Below is a small trained network, with its code and all its weights. Each question gives an input and a class and asks what happens when units are switched off, that is, made to give their printed mean instead of their output.

import numpy as np


def w(rows, s, z=0):
    codes = np.array(rows[::2]) - 128.0
    scale = np.full(codes.shape[1], s)
    scale[-1] = z or s
    return codes * scale


def f(y):
    return np.maximum(y, 0)


def log_softmax(a):
    a = a - a.max(-1, keepdims=True)
    return a - np.log(np.exp(a).sum(-1, keepdims=True))


def net(x, mask):
    res = np.array(x, float).reshape(1, 7) / 4 @ E
    y = f(res @ A[0][:, :-1].T + A[0][:, -1])
    res = res + np.where(mask, y, B[0][:, -1]) @ B[0][:, :-1]
    return log_softmax(res[-1] @ U[:, :-1].T + U[:, -1])


A, B = {}, {}
E = w([
[253,177,124,150],'x0',
[130,128,128,127],'x1',
[129,127,128,127],'x2',
[127,131,127,127],'x3',
[93,187,218,221],'x4',
[139,127,203,64],'x5',
[127,132,124,127],'x6',
],0.0069)
A[0] = w([
[196,132,130,149,62],'N1',
[130,121,21,237,80],'N2',
[63,81,136,127,46],'N3',
[247,147,133,159,33],'N4',
[180,135,128,144,57],'N5',
[160,87,50,39,13],'N6',
[172,111,243,40,53],'N7',
[5,108,115,108,38],'N8',
[104,167,221,228,21],'N9',
[138,124,138,127,255],'N10',
],0.014,0.0085)
B[0] = w([
[149,171,137,106,152],'N1',
[34,88,124,70,179],'N2',
[159,173,124,84,153],'N3',
[180,183,151,61,180],'N4',
[158,155,129,103,141],'N5',
[162,121,23,191,189],'N6',
[16,120,88,69,184],'N7',
[166,234,146,101,181],'N8',
[159,103,4,150,207],'N9',
[145,86,207,196,255],'N10',
],0.03,0.0086)
U = w([
[234,98,33,179,33],'0',
[253,246,221,23,58],'1',
[166,82,200,132,254],'2',
[174,109,200,151,245],'3',
[39,77,154,28,43],'4',
],0.0039,0.0095)

Each question gives the input, the list of numbers given to net, and the class t.
The units are the neurons (one row each of A and B). Each row of codes is followed by its name. A weight is (code - 128) times the scale printed after its matrix; where a second scale follows, it is the last column's (A, B and U).
mask holds one flag per neuron, in row order. A switched-off neuron (its flag False) gives its mean, the last column of its row in B, instead of its output. The means were averaged over made-up inputs and are rounded, as every weight is.
A unit's drop is (log p(t) with every unit on - log p(t) with that unit switched off) / (log p(t) with every unit on - log p(t) with every unit switched off).
most important unit: the unit with the biggest drop
k most important neurons: the k neurons with the biggest drops, biggest first
drop when u is switched off: that unit's drop, to one decimal
input [-8,-6,-4,2,6,-1,-1], class 1: most important unit => N8
input [8,-2,-8,0,-7,6,0], class 1: 2 most important neurons => N4, N9
input [-3,-3,-1,1,-6,0,-3], class 0: 2 most important neurons => N6, N2
input [-1,1,6,-2,-6,8,-5], class 4: 2 most important neurons => N7, N9
input [1,1,-6,-2,6,8,8], class 4: 2 most important neurons => N7, N6
input [-3,-7,-3,6,-6,-1,-6], class 0: 2 most important neurons => N6, N2
input [7,1,3,-6,-8,8,-3], class 0: 2 most important neurons => N6, N2
input [-1,1,6,2,6,8,-5], class 4: 2 most important neurons => N7, N6
input [1,6,4,-5,4,-7,-6], class 4: 2 most important neurons => N2, N6
input [7,1,-7,-6,-3,8,-7], class 4: 3 most important neurons => N7, N8, N3
input [-3,6,7,-6,7,-6,5], class 0: 2 most important neurons => N9, N7
input [7,8,1,0,-8,4,-6], class 0: 2 most important neurons => N6, N8
input [-1,8,3,-3,1,-7,3], class 4: drop when N7 is switched off => -0.1
input [-2,1,-6,7,-7,1,3], class 0: drop when N6 is switched off => 1.5
input [-8,-5,-8,3,2,5,-5], class 1: most important unit => N8
input [-6,7,-1,1,-4,2,-3], class 1: drop when N3 is switched off => 0.2
input [-8,-2,3,7,7,0,0], class 1: drop when N4 is switched off => -0.1
input [-4,-1,4,-3,7,6,7], class 0: 2 most important neurons => N9, N2
